Read these off the matrix that follows. Rows and columns are numbered from 1.
1) Report the entry in row 1 and column 3.
2) Report the entry in row 1 and column 1.
3) Report the entry in row 2 and column 1.
4) Report the entry in row 3 and column 1.
5) Report the entry directly below -18.0.
6) Report the smallest entry.
7) Report the entry just left of the smallest entry.
8) Report the entry just right of 26.8.
[[  4.1   6.8   2.0   0.9  -1.8   3.6   7.0  10.9  -0.9  -0.8   2.2]
 [  0.6 -13.4  45.7 -31.3 -28.3 -40.1   1.0  -9.0 -17.1  -8.5 -25.1]
 [-28.6  -7.5  -5.6  -8.5  -5.4  20.6  -3.1  -3.8  16.6 -12.0 -23.2]
 [  0.0  -0.3   3.4  -7.9  -0.3  10.0  -2.7  -3.9   9.1  -9.5  -8.0]
 [  6.1   5.4  -7.2  12.6   4.9  13.2   6.3   3.1   4.4   4.1  -1.6]
 [  0.6  -6.1   0.6  -1.6   3.5  -2.9  -1.7  -2.4   4.8  -3.2   3.2]
 [ -4.0  -7.2 -13.4  17.8 -12.0 -11.9  -4.1  -0.7   5.7  -7.1  13.5]
 [ -7.7  -0.4  11.7   2.0 -18.0  -8.2   4.7   9.8  -0.6  -2.6  -3.7]
 [  2.2   2.3  -0.3   1.4  11.4 -10.3  -8.2  -2.0   3.5  -1.4  -0.7]
 [ 14.3   8.8  15.4 -11.6  -4.3  -4.8  17.2  12.8  -6.4   0.7 -15.6]
 [  0.6   4.4  -3.3   0.1  -2.3   3.9   2.3 -21.2  -6.4   2.0   0.6]
 [ 15.3   1.7  -0.8  -5.4  11.7   8.1   5.1  26.8  -0.9   3.8 -13.4]]
1) 2.0
2) 4.1
3) 0.6
4) -28.6
5) 11.4
6) -40.1
7) -28.3
8) -0.9

x =
[[  9.3  18.8 -26.4  -6.0   2.9 -23.1 -16.5  17.3 -26.9  14.4  17.6 -24.3
  -25.7]
 [-11.6   8.3   7.7 -14.1 -13.5 -17.5 -16.5  27.4  14.9  13.2  25.7 -13.9
    9.8]
 [-10.4   0.0  15.9 -17.9 -24.3 -15.4 -21.2  11.9  17.3 -27.3   1.2  -3.7
   14.0]
 [  6.7   3.4  -7.3   1.9  -1.8  -6.6  -4.8   1.8  -7.5 -15.1  -2.5  -4.9
   -7.0]
 [ -2.2 -16.3  15.4  23.1   8.2  32.8  19.1  15.6  13.3 -15.1   8.7  29.4
   14.9]
 [  4.2 -13.6  13.0  27.4   6.7  45.5  21.0 -10.7   7.8 -27.9 -13.7  42.3
   12.0]
 [  6.8  11.6 -15.0  -8.6  -3.0 -16.0  -3.3 -18.1 -13.6   4.3 -16.3 -17.5
  -13.4]
 [  8.6   0.4 -13.0  10.0   6.3   5.8   3.2  -0.3 -17.6  -9.2  -2.0   0.6
  -12.9]
 [ 13.9  -2.4 -31.9  13.9  17.1  -3.3  11.4   8.3 -34.8  13.8   6.1 -11.4
  -30.3]]
The entry just right of the largest entry -> 21.0
The largest entry is 45.5
The entry just right of -6.0 is 2.9
The entry just left of -26.9 is 17.3
What is the entry just right of 0.6? -12.9
What is the entry just right of the smallest entry? 13.8
What is the entry just left of the largest entry? 6.7
What is the entry just left of 19.1? 32.8
What is the median of all entries? 0.0
The minimum: -34.8

Questions about the matrix below. Counting starts at 1.
1) Find the entry in row 2 and column 3.
2) Find the entry in row 3 and column 1.
3) Find the top entry of the column that holds the largest entry.
4) Find the entry directly below 91.
5) Find the bottom entry of the column that holds the smallest entry.
6) Find the entry in the bottom-right corner.
7) Find the entry in the top-right corner.
8) Find the entry at row 2, column 1.
[[ 61 189  95 199 173  57  56  48  56 165 193]
 [ 87 143  97 142 127  84  91  37  69 219 147]
 [ 50 155 106 192 167  40  52  54  43 142 189]]
1) 97
2) 50
3) 165
4) 52
5) 54
6) 189
7) 193
8) 87
